Here is a tiny trained network, its code and every weight. The questions are about switching its units off for an input and a target symbol, where a switched-off unit gives its printed mean instead of its output.

import numpy as np


def w(rows, s, z=0):
    codes = np.array(rows[::2]) - 128.0
    scale = np.full(codes.shape[1], s)
    scale[-1] = z or s
    return codes * scale


def softmax(a):
    e = np.exp(a - a.max(-1, keepdims=True))
    return e / e.sum(-1, keepdims=True)


def log_softmax(a):
    a = a - a.max(-1, keepdims=True)
    return a - np.log(np.exp(a).sum(-1, keepdims=True))


def net(x, mask):
    ids = ['ΓΛΠΣαβηξτ'.index(c) for c in x.split()]
    T = len(ids)
    res = E[ids] + P[:T]
    u = 0
    for l in range(2):
        r = res
        for j in range(3):
            rows = slice(4 * j, 4 * j + 4)
            q, k, v = (r @ M[l][rows].T for M in (Q, K, V))
            z = softmax(np.where(np.tri(T) > 0, q @ k.T / 4**0.5, -1e9)) @ v
            o = O[l][rows]
            res = res + np.where(mask[u + j], z, o[:, -1]) @ o[:, :-1]
        u += 3
    return log_softmax(res[-1] @ U[:, :-1].T + U[:, -1])


Q, K, V, O = {}, {}, {}, {}
E = w([
[96,6,111,124,82,165,184,141,86],'Γ',
[112,191,170,146,125,199,127,106,177],'Λ',
[178,34,114,178,69,114,168,79,76],'Π',
[139,149,57,229,233,133,139,184,64],'Σ',
[114,148,182,104,192,50,239,152,164],'α',
[42,190,182,160,96,121,82,81,109],'β',
[84,105,182,165,201,132,77,76,181],'η',
[119,146,224,155,84,106,49,155,178],'ξ',
[100,152,26,69,78,71,112,139,164],'τ',
],0.011)
P = w([
[205,181,214,2,187,162,103,76,71],'0',
[117,120,150,124,133,126,123,168,86],'1',
[87,89,144,145,117,113,125,138,115],'2',
[73,88,111,182,104,92,122,156,151],'3',
[63,80,100,183,99,67,113,145,181],'4',
[63,90,82,197,91,63,111,164,200],'5',
[64,79,60,202,105,59,98,158,213],'6',
],0.0065)
Q[0] = w([
[125,51,223,173,110,215,96,50,83],'0.h0',
[159,2,29,185,67,107,152,138,84],'0.h0',
[92,110,244,169,81,83,107,59,166],'0.h0',
[112,226,224,97,178,198,66,56,136],'0.h0',
[131,78,30,151,139,173,69,186,58],'0.h1',
[138,14,145,216,99,187,101,48,67],'0.h1',
[67,166,238,165,153,205,60,47,171],'0.h1',
[50,192,186,106,97,159,25,122,191],'0.h1',
[130,153,73,66,138,122,147,135,109],'0.h2',
[109,240,184,124,143,177,57,105,166],'0.h2',
[47,233,141,174,134,131,45,112,171],'0.h2',
[173,6,59,116,103,105,209,136,59],'0.h2',
],0.0092)
K[0] = w([
[119,137,246,124,147,169,1,75,119],'0.h0',
[117,102,91,218,112,49,17,105,173],'0.h0',
[83,129,233,73,163,94,116,112,148],'0.h0',
[122,143,185,45,145,226,186,140,63],'0.h0',
[93,111,36,200,141,191,21,156,79],'0.h1',
[198,77,146,221,162,190,66,39,73],'0.h1',
[203,170,213,44,171,172,144,77,32],'0.h1',
[166,194,135,15,119,128,89,72,72],'0.h1',
[56,143,96,76,105,109,138,182,172],'0.h2',
[190,222,211,70,151,161,72,92,104],'0.h2',
[191,197,91,96,179,107,78,61,99],'0.h2',
[49,37,48,211,68,141,178,178,191],'0.h2',
],0.0089)
V[0] = w([
[148,176,175,182,86,84,144,99,106],'0.h0',
[83,205,128,115,116,121,48,109,215],'0.h0',
[66,62,162,141,173,69,76,143,200],'0.h0',
[203,113,133,138,194,104,94,89,125],'0.h0',
[111,123,114,141,200,158,156,61,150],'0.h1',
[107,204,89,84,95,78,117,133,120],'0.h1',
[145,120,168,102,135,136,63,177,122],'0.h1',
[158,190,139,114,139,133,185,166,166],'0.h1',
[133,175,110,127,184,138,110,62,64],'0.h2',
[120,58,97,177,159,3,151,135,148],'0.h2',
[2,117,86,157,80,52,110,160,191],'0.h2',
[100,126,170,120,162,76,181,121,70],'0.h2',
],0.008)
O[0] = w([
[161,126,161,192,164,98,151,20,59,186],'0.h0',
[92,181,64,163,72,174,178,40,135,203],'0.h0',
[57,147,208,160,68,170,168,153,125,250],'0.h0',
[214,156,151,188,32,111,70,204,120,158],'0.h0',
[80,45,130,152,121,207,130,133,127,175],'0.h1',
[128,105,93,158,102,36,61,86,154,146],'0.h1',
[149,184,163,96,102,144,83,135,161,149],'0.h1',
[188,99,84,185,174,150,63,93,151,145],'0.h1',
[43,53,151,75,136,139,80,113,150,224],'0.h2',
[95,158,152,182,105,121,200,226,113,116],'0.h2',
[151,128,97,165,114,3,179,175,102,47],'0.h2',
[74,126,131,142,173,138,65,202,83,252],'0.h2',
],0.0067,0.0031)
Q[1] = w([
[158,27,87,173,142,16,227,217,99],'1.h0',
[182,129,62,160,153,56,227,222,76],'1.h0',
[147,124,159,118,7,139,143,84,72],'1.h0',
[171,219,46,155,96,163,153,144,136],'1.h0',
[199,116,82,120,187,83,161,189,42],'1.h1',
[201,203,62,122,177,73,119,70,123],'1.h1',
[132,162,55,146,159,42,162,104,172],'1.h1',
[59,194,135,148,105,149,45,59,254],'1.h1',
[191,91,81,112,40,102,164,69,60],'1.h2',
[94,144,121,218,99,97,130,146,86],'1.h2',
[49,111,166,164,69,192,137,51,108],'1.h2',
[168,155,112,87,146,194,50,32,219],'1.h2',
],0.0079)
K[1] = w([
[52,157,112,211,160,47,140,144,202],'1.h0',
[67,129,100,225,143,79,157,166,173],'1.h0',
[151,159,36,102,2,104,153,71,151],'1.h0',
[88,120,124,216,42,132,213,181,76],'1.h0',
[161,94,90,228,220,114,186,151,97],'1.h1',
[205,70,111,99,127,132,166,207,38],'1.h1',
[190,160,100,69,106,42,216,155,90],'1.h1',
[134,165,146,44,41,101,61,136,110],'1.h1',
[80,157,157,49,30,112,131,126,116],'1.h2',
[93,99,119,181,102,81,98,136,142],'1.h2',
[127,77,101,113,81,121,2,51,160],'1.h2',
[196,98,78,93,124,191,152,89,87],'1.h2',
],0.0075)
V[1] = w([
[123,46,124,65,254,180,146,99,228],'1.h0',
[74,83,112,127,146,104,172,53,4],'1.h0',
[200,103,205,105,94,156,149,91,158],'1.h0',
[58,186,109,86,48,148,77,14,229],'1.h0',
[228,109,93,78,137,95,110,116,149],'1.h1',
[126,185,84,211,161,157,69,133,92],'1.h1',
[170,30,27,147,77,131,185,138,101],'1.h1',
[168,105,152,40,69,89,125,35,93],'1.h1',
[66,77,104,164,22,102,136,113,116],'1.h2',
[142,203,94,121,112,201,87,56,161],'1.h2',
[198,99,195,132,71,90,149,124,190],'1.h2',
[223,21,140,75,48,140,89,143,152],'1.h2',
],0.0064)
O[1] = w([
[149,38,162,149,228,55,200,152,118,162],'1.h0',
[32,218,76,112,219,51,83,114,129,154],'1.h0',
[197,175,114,175,83,78,177,138,84,126],'1.h0',
[108,153,116,80,131,139,166,219,34,157],'1.h0',
[127,125,155,185,48,81,87,88,95,41],'1.h1',
[199,123,53,208,237,152,95,221,115,164],'1.h1',
[64,73,175,157,179,135,133,72,3,1],'1.h1',
[86,133,145,107,16,88,72,148,99,120],'1.h1',
[153,77,137,127,140,175,86,225,61,123],'1.h2',
[151,148,96,137,138,142,194,70,47,163],'1.h2',
[61,223,183,187,178,127,104,174,125,82],'1.h2',
[49,217,123,157,213,176,87,73,132,87],'1.h2',
],0.0065,0.0068)
U = w([
[163,135,164,111,140,1,203,160,173,157],'Γ',
[154,94,97,158,144,97,212,76,87,124],'Λ',
[65,211,134,172,185,145,112,121,142,3],'Π',
[93,61,157,64,106,175,113,65,170,19],'Σ',
[174,104,92,187,164,161,47,159,109,205],'α',
[102,139,50,41,147,85,73,167,144,148],'β',
[117,110,206,89,144,223,161,200,90,107],'η',
[187,156,106,155,61,119,132,135,172,88],'ξ',
[92,99,219,184,112,141,50,113,85,208],'τ',
],0.007,0.0027)

Each question gives the input, a string of symbols that net reads in full, and the target symbol t.
The units are the heads (4 rows each of Q, K, V and O). Each row of codes is followed by its name. A weight is (code - 128) times the scale printed after its matrix; where a second scale follows, it is the last column's (O and U).
mask holds one flag per head, layer by layer. A switched-off head (its flag False) gives its mean, the last column of its rows in O, instead of its output. The means were averaged over made-up inputs and are rounded, as every weight is.
A unit's drop is (log p(t) with every unit on - log p(t) with that unit switched off) / (log p(t) with every unit on - log p(t) with every unit switched off).
The circuit of an input: a set's keep is (log p(t) with only the set's units on - log p(t) with every unit switched off) / (log p(t) with every unit on - log p(t) with every unit switched off). Starting from all 6 units, units are removed one at a time, each time the one whose removal leaves the highest keep (on an exact tie, the one counted first), for as long as the keep stays at least 0.8.
circuit, biggest first: the units of the circuit, biggest drop first
unit that matters most: the unit with the biggest drop
heads that matter: for each layer, one digit per head in row order, 1 if its drop is at least 0.15 and else 0, layers parted by /
drop when u is switched off: that unit's drop, to one decimal
input Σ α β ξ, target Σ: circuit, biggest first	0.h2; 1.h2
input Λ Σ Π Σ Π τ β, target Λ: unit that matters most	1.h0
input Σ ξ α τ Λ, target Σ: circuit, biggest first	0.h2; 1.h2
input ξ Γ β β Σ Π, target Λ: heads that matter	111 / 011
input τ Σ Γ Γ β, target τ: circuit, biggest first	1.h1; 0.h1; 0.h2
input τ α Σ α Σ Λ, target τ: circuit, biggest first	1.h1; 0.h1; 0.h0
input Π Λ Λ ξ Π α β, target Π: heads that matter	101 / 001
input Σ τ β τ Σ Γ, target η: circuit, biggest first	0.h1; 1.h2; 1.h0
input τ α η, target τ: circuit, biggest first	1.h1; 0.h1; 0.h0
input β β β τ α Π, target η: heads that matter	110 / 111
input α β τ β, target α: heads that matter	011 / 010
input α η Γ, target ξ: heads that matter	101 / 100
input η α β, target η: heads that matter	110 / 100
input η η Λ, target η: heads that matter	110 / 100
input τ η Π Π, target ξ: circuit, biggest first	0.h2; 1.h0
input Λ β β β, target Λ: circuit, biggest first	1.h0; 1.h2; 0.h2
input τ α β Γ, target Λ: heads that matter	101 / 010
input ξ Λ Γ β Γ, target Λ: heads that matter	101 / 011
input ξ α α η Λ, target ξ: heads that matter	010 / 110
input Π τ ξ Λ, target Π: unit that matters most	1.h2
input τ β Π ξ, target τ: unit that matters most	1.h1
input α β β ξ α α ξ, target α: circuit, biggest first	1.h1; 0.h1; 0.h2
input β Γ β β β Λ, target β: heads that matter	001 / 110
input η Π β β ξ η, target η: circuit, biggest first	1.h0; 0.h0; 0.h1; 0.h2
input Γ β Π Π β η, target Γ: circuit, biggest first	1.h0; 0.h2; 0.h0
input Π τ η, target Π: circuit, biggest first	1.h2; 0.h2; 0.h0
input η α α α β, target η: unit that matters most	1.h0
input Π β η, target Π: drop when 0.h0 is switched off	0.4
input η β η, target η: drop when 1.h0 is switched off	0.5
input Σ η β, target Σ: drop when 1.h2 is switched off	0.2
